Below is a small trained network, with its code and all its weights. Each question gives an input and a target symbol and asks what happens when units are switched off, that is, made to give their printed mean instead of their output.

import numpy as np


def w(rows, s, z=0):
    codes = np.array(rows[::2]) - 128.0
    scale = np.full(codes.shape[1], s)
    scale[-1] = z or s
    return codes * scale


def f(y):
    return np.maximum(y, 0)


def softmax(a):
    e = np.exp(a - a.max(-1, keepdims=True))
    return e / e.sum(-1, keepdims=True)


def log_softmax(a):
    a = a - a.max(-1, keepdims=True)
    return a - np.log(np.exp(a).sum(-1, keepdims=True))


def net(x, mask):
    ids = ['αγεζλμστφψ'.index(c) for c in x.split()]
    T = len(ids)
    res = E[ids] + P[:T]
    r = res
    for j in range(2):
        rows = slice(2 * j, 2 * j + 2)
        q, k, v = (r @ M[0][rows].T for M in (Q, K, V))
        z = softmax(np.where(np.tri(T) > 0, q @ k.T / 2**0.5, -1e9)) @ v
        o = O[0][rows]
        res = res + np.where(mask[j], z, o[:, -1]) @ o[:, :-1]
    y = f(res @ A[0][:, :-1].T + A[0][:, -1])
    res = res + np.where(mask[2:18], y, B[0][:, -1]) @ B[0][:, :-1]
    return log_softmax(res[-1] @ U[:, :-1].T + U[:, -1])


Q, K, V, O, A, B = {}, {}, {}, {}, {}, {}
E = w([
[235,26,253,193],'α',
[74,116,205,97],'γ',
[242,77,184,75],'ε',
[55,122,85,78],'ζ',
[80,41,89,103],'λ',
[78,118,168,98],'μ',
[137,48,95,129],'σ',
[84,114,175,99],'τ',
[48,129,119,73],'φ',
[92,109,60,101],'ψ',
],0.018)
P = w([
[146,9,56,76],'0',
[82,123,162,64],'1',
[95,114,167,83],'2',
[92,114,154,90],'3',
[95,109,157,96],'4',
[92,104,146,101],'5',
[92,104,147,103],'6',
[98,100,138,107],'7',
[104,92,149,116],'8',
[107,84,143,116],'9',
[103,89,141,116],'10',
[104,88,138,121],'11',
[103,81,131,119],'12',
[99,77,115,116],'13',
],0.015)
Q[0] = w([
[109,28,157,139],'H0',
[87,78,160,66],'H0',
[110,36,122,168],'H1',
[149,157,136,247],'H1',
],0.012)
K[0] = w([
[171,60,44,96],'H0',
[144,104,2,58],'H0',
[188,38,52,135],'H1',
[104,216,102,229],'H1',
],0.0077)
V[0] = w([
[68,83,255,68],'H0',
[88,180,199,134],'H0',
[145,139,23,200],'H1',
[240,74,80,237],'H1',
],0.0095)
O[0] = w([
[60,22,252,130,166],'H0',
[183,22,174,99,4],'H0',
[62,208,67,55,91],'H1',
[88,192,227,100,175],'H1',
],0.011,0.015)
A[0] = w([
[110,141,197,177,145],'N0',
[166,124,129,76,211],'N1',
[241,128,144,173,118],'N2',
[195,129,136,47,250],'N3',
[169,246,69,122,2],'N4',
[147,116,140,85,220],'N5',
[189,132,85,149,82],'N6',
[73,119,99,73,178],'N7',
[63,62,146,140,247],'N8',
[137,56,114,75,94],'N9',
[77,90,167,224,233],'N10',
[182,95,135,135,221],'N11',
[119,171,104,21,166],'N12',
[174,142,160,170,234],'N13',
[186,125,119,224,251],'N14',
[147,236,132,122,202],'N15',
],0.011,0.0044)
B[0] = w([
[150,144,89,166,223],'N0',
[42,198,68,179,132],'N1',
[179,117,58,141,140],'N2',
[32,193,16,160,134],'N3',
[251,77,186,174,166],'N4',
[55,93,137,169,144],'N5',
[101,119,210,128,130],'N6',
[254,139,191,125,195],'N7',
[134,197,71,134,249],'N8',
[109,143,195,153,149],'N9',
[167,129,73,31,253],'N10',
[74,131,174,157,147],'N11',
[69,126,144,178,175],'N12',
[46,178,88,54,156],'N13',
[62,143,114,137,144],'N14',
[99,19,126,192,187],'N15',
],0.0062,0.019)
U = w([
[135,102,74,94,87],'α',
[207,132,133,190,100],'γ',
[148,187,54,103,229],'ε',
[134,67,135,80,130],'ζ',
[120,60,136,81,99],'λ',
[134,183,123,103,255],'μ',
[133,146,252,75,39],'σ',
[99,24,166,102,79],'τ',
[118,125,217,173,15],'φ',
[2,164,90,163,176],'ψ',
],0.0082,0.0044)

Each question gives the input, a string of symbols that net reads in full, and the target symbol t.
The units are the heads (2 rows each of Q, K, V and O) and the neurons (one row each of A and B). Each row of codes is followed by its name. A weight is (code - 128) times the scale printed after its matrix; where a second scale follows, it is the last column's (O, A, B and U).
mask holds one flag per unit, heads first, then neurons. A switched-off unit (its flag False) gives its mean, the last column of its rows in O or B, instead of its output. The means were averaged over made-up inputs and are rounded, as every weight is.
A unit's drop is (log p(t) with every unit on - log p(t) with that unit switched off) / (log p(t) with every unit on - log p(t) with every unit switched off).
The circuit of an input: a set's keep is (log p(t) with only the set's units on - log p(t) with every unit switched off) / (log p(t) with every unit on - log p(t) with every unit switched off). Starting from the 12 units with the biggest drops (on a tie, the unit counted first), units are removed one at a time, each time the one whose removal leaves the highest keep (on an exact tie, the one counted first), for as long as the keep stays at least 0.8.
circuit, biggest first: the units of the circuit, biggest drop first
most important unit: the unit with the biggest drop
top k neurons: the k neurons with the biggest drops, biggest first
heads that matter: for each layer, one digit per head in row order, 1 if its drop is at least 0.15 and else 0, layers parted by /
drop of u: that unit's drop, to one decimal
input ζ λ λ γ, target ε: heads that matter : 01
input σ τ ε μ ε λ, target φ: heads that matter : 11
input γ φ ζ ψ, target τ: heads that matter : 11
input ζ α λ τ ψ φ, target ε: most important unit : H1
input ε μ γ ε ζ λ α, target μ: heads that matter : 00
input ψ α φ ζ λ μ α α ψ σ α μ, target γ: circuit, biggest first : H0, N4, N15
input λ λ α φ ψ μ α λ φ α, target ψ: circuit, biggest first : N7, H0, N13
input σ σ τ ψ μ α ψ ψ λ ψ λ γ φ, target φ: heads that matter : 11
input ψ σ σ μ α ψ λ ψ λ γ α ψ τ γ, target γ: circuit, biggest first : H0, N4, N13, N15
input ψ σ λ σ, target γ: circuit, biggest first : H0, N4, N10, N15
input ψ ψ ψ λ α σ λ α α ψ φ, target γ: heads that matter : 10
input ζ σ φ μ α μ, target ε: top 2 neurons : N15, N12
input α ζ μ φ λ λ τ ζ γ α λ φ, target σ: circuit, biggest first : H0, H1
input λ σ λ ζ ε, target ψ: circuit, biggest first : N7, N10, N3
input γ ε ε, target τ: circuit, biggest first : H0
input ε φ α φ μ λ μ α, target μ: circuit, biggest first : N10, N15, N13
input ψ λ γ γ α λ ζ μ γ ψ ψ α φ λ, target γ: top 3 neurons : N4, N7, N10
input σ ψ λ φ ε, target ψ: top 2 neurons : N7, N3
input ζ γ ζ φ ε σ ε τ, target ε: top 2 neurons : N15, N12
input σ ψ φ, target φ: most important unit : N4
input α γ ψ ψ σ, target σ: drop of H0 : 0.3
input ψ λ λ, target γ: drop of N14 : 0.0
input σ γ ψ λ ψ γ, target φ: drop of H1 : 0.4
input σ λ ψ, target φ: heads that matter : 11
input α ψ ζ σ σ ψ, target σ: heads that matter : 11
